Below is a small trained network, with its code and all its weights. Each question gives an input and a class and asks what happens when units are switched off, that is, made to give their printed mean instead of their output.

import numpy as np


def w(rows, s, z=0):
    codes = np.array(rows[::2]) - 128.0
    scale = np.full(codes.shape[1], s)
    scale[-1] = z or s
    return codes * scale


def norm(h):
    return h / np.sqrt((h * h).mean(-1, keepdims=True) + 1e-5)


def f(y):
    return y / 2 * (1 + np.tanh(0.7978845608 * (y + 0.044715 * y**3)))


def log_softmax(a):
    a = a - a.max(-1, keepdims=True)
    return a - np.log(np.exp(a).sum(-1, keepdims=True))


def net(x, mask):
    res = np.array(x, float).reshape(1, 3) / 4 @ E
    u = 0
    for l in range(4):
        y = f(norm(res) @ A[l][:, :-1].T + A[l][:, -1])
        res = res + np.where(mask[u : u + 4], y, B[l][:, -1]) @ B[l][:, :-1]
        u += 4
    return log_softmax(norm(res)[-1] @ U[:, :-1].T + U[:, -1])


A, B = {}, {}
E = w([
[141,172,95,87,169,249,87,136,113,108],'x0',
[244,35,114,169,225,64,226,131,163,123],'x1',
[109,168,122,98,89,76,136,180,50,129],'x2',
],0.002)
A[0] = w([
[122,212,240,181,131,128,88,117,201,127,111],'L0N0',
[161,189,177,116,96,44,76,191,77,143,108],'L0N1',
[218,109,72,117,148,216,108,89,150,5,100],'L0N2',
[12,212,130,71,135,77,174,148,39,193,253],'L0N3',
],0.0018,0.0005)
B[0] = w([
[146,127,99,119,110,106,124,65,87,135,156],'L0N0',
[46,55,92,96,143,159,161,188,93,97,164],'L0N1',
[123,146,99,129,155,168,199,171,117,178,186],'L0N2',
[172,64,210,94,174,117,95,69,80,3,245],'L0N3',
],0.0037,0.0012)
A[1] = w([
[86,216,79,135,42,154,83,77,140,91,130],'L1N0',
[51,140,190,124,31,168,80,82,94,146,196],'L1N1',
[170,42,150,192,228,49,181,196,150,110,255],'L1N2',
[79,91,147,157,41,123,50,4,144,85,78],'L1N3',
],0.0025,0.00051)
B[1] = w([
[166,125,201,151,254,50,119,161,156,131,209],'L1N0',
[169,72,132,151,110,84,141,155,242,142,255],'L1N1',
[78,136,160,139,131,130,50,140,183,124,239],'L1N2',
[138,143,115,150,245,156,116,142,150,196,225],'L1N3',
],0.0033,0.002)
A[2] = w([
[245,140,148,224,159,66,197,157,174,212,78],'L2N0',
[166,57,41,192,159,67,225,178,176,146,2],'L2N1',
[228,181,65,63,170,197,137,143,94,167,217],'L2N2',
[85,130,127,121,4,25,149,145,13,66,147],'L2N3',
],0.0022,0.00039)
B[2] = w([
[88,165,173,29,51,89,42,149,112,165,245],'L2N0',
[122,192,183,122,166,126,39,108,150,203,192],'L2N1',
[2,76,84,137,126,92,180,32,99,168,235],'L2N2',
[240,42,126,57,79,217,169,141,106,83,196],'L2N3',
],0.0029,0.0011)
A[3] = w([
[143,129,194,128,157,105,4,176,209,182,151],'L3N0',
[128,119,105,157,135,197,193,105,186,159,131],'L3N1',
[128,144,103,98,166,122,115,164,137,151,163],'L3N2',
[118,190,135,73,159,187,115,144,88,68,250],'L3N3',
],0.0036,0.0011)
B[3] = w([
[43,244,223,89,138,36,62,3,215,116,254],'L3N0',
[127,74,62,123,108,124,135,140,32,168,144],'L3N1',
[87,95,146,174,114,118,141,82,99,145,145],'L3N2',
[182,85,158,141,86,71,165,117,183,151,173],'L3N3',
],0.0034,0.0054)
U = w([
[115,92,3,154,168,207,192,103,83,217,139],'0',
[205,54,149,76,57,126,159,218,90,42,145],'1',
[79,211,178,122,146,68,29,60,206,150,169],'2',
[187,232,44,238,84,141,97,213,97,116,3],'3',
],0.0071,0.0052)

Each question gives the input, the list of numbers given to net, and the class t.
The units are the neurons (one row each of A and B). Each row of codes is followed by its name. A weight is (code - 128) times the scale printed after its matrix; where a second scale follows, it is the last column's (A, B and U).
mask holds one flag per neuron, layer by layer. A switched-off neuron (its flag False) gives its mean, the last column of its row in B, instead of its output. The means were averaged over made-up inputs and are rounded, as every weight is.
A unit's drop is (log p(t) with every unit on - log p(t) with that unit switched off) / (log p(t) with every unit on - log p(t) with every unit switched off).
The circuit of an input: a set's keep is (log p(t) with only the set's units on - log p(t) with every unit switched off) / (log p(t) with every unit on - log p(t) with every unit switched off). Starting from the 12 units with the biggest drops (on a tie, the unit counted first), units are removed one at a time, each time the one whose removal leaves the highest keep (on an exact tie, the one counted first), for as long as the keep stays at least 0.8.
units of the circuit, in order: the units of the circuit, biggest drop first
k most important neurons: the k neurons with the biggest drops, biggest first
top k neurons in layer l: the k neurons of layer l with the biggest drops, biggest first
drop of u: that unit's drop, to one decimal
input [1,1,-4], class 0: 4 most important neurons -> [L1N1, L1N0, L0N2, L3N0]
input [-4,-4,4], class 1: units of the circuit, in order -> [L3N0, L2N3]
input [2,1,-6], class 0: 3 most important neurons -> [L1N1, L1N0, L3N0]
input [-8,-7,4], class 1: units of the circuit, in order -> [L2N3, L3N0]
input [3,-1,2], class 1: 2 most important neurons -> [L3N0, L1N3]
input [-4,4,5], class 1: 3 most important neurons -> [L1N3, L2N3, L1N1]
input [6,2,5], class 0: top 2 neurons in layer 2 -> [L2N2, L2N0]
input [6,5,-4], class 0: top 2 neurons in layer 1 -> [L1N1, L1N0]
input [3,3,0], class 0: 4 most important neurons -> [L1N1, L1N0, L2N2, L3N0]
input [-2,0,2], class 1: 2 most important neurons -> [L3N0, L0N1]
input [5,1,-6], class 0: most important neuron -> [L3N0]
input [-2,-3,3], class 1: 3 most important neurons -> [L0N3, L0N1, L3N0]
input [4,-5,7], class 1: 2 most important neurons -> [L3N0, L1N2]
input [0,-2,5], class 1: most important neuron -> [L3N0]
input [1,-1,-8], class 0: top 3 neurons in layer 1 -> [L1N1, L1N2, L1N0]
input [5,-1,-2], class 0: drop of L3N0 -> 0.2
input [5,3,-5], class 0: drop of L3N0 -> 0.1
input [5,3,3], class 0: drop of L3N0 -> 0.2
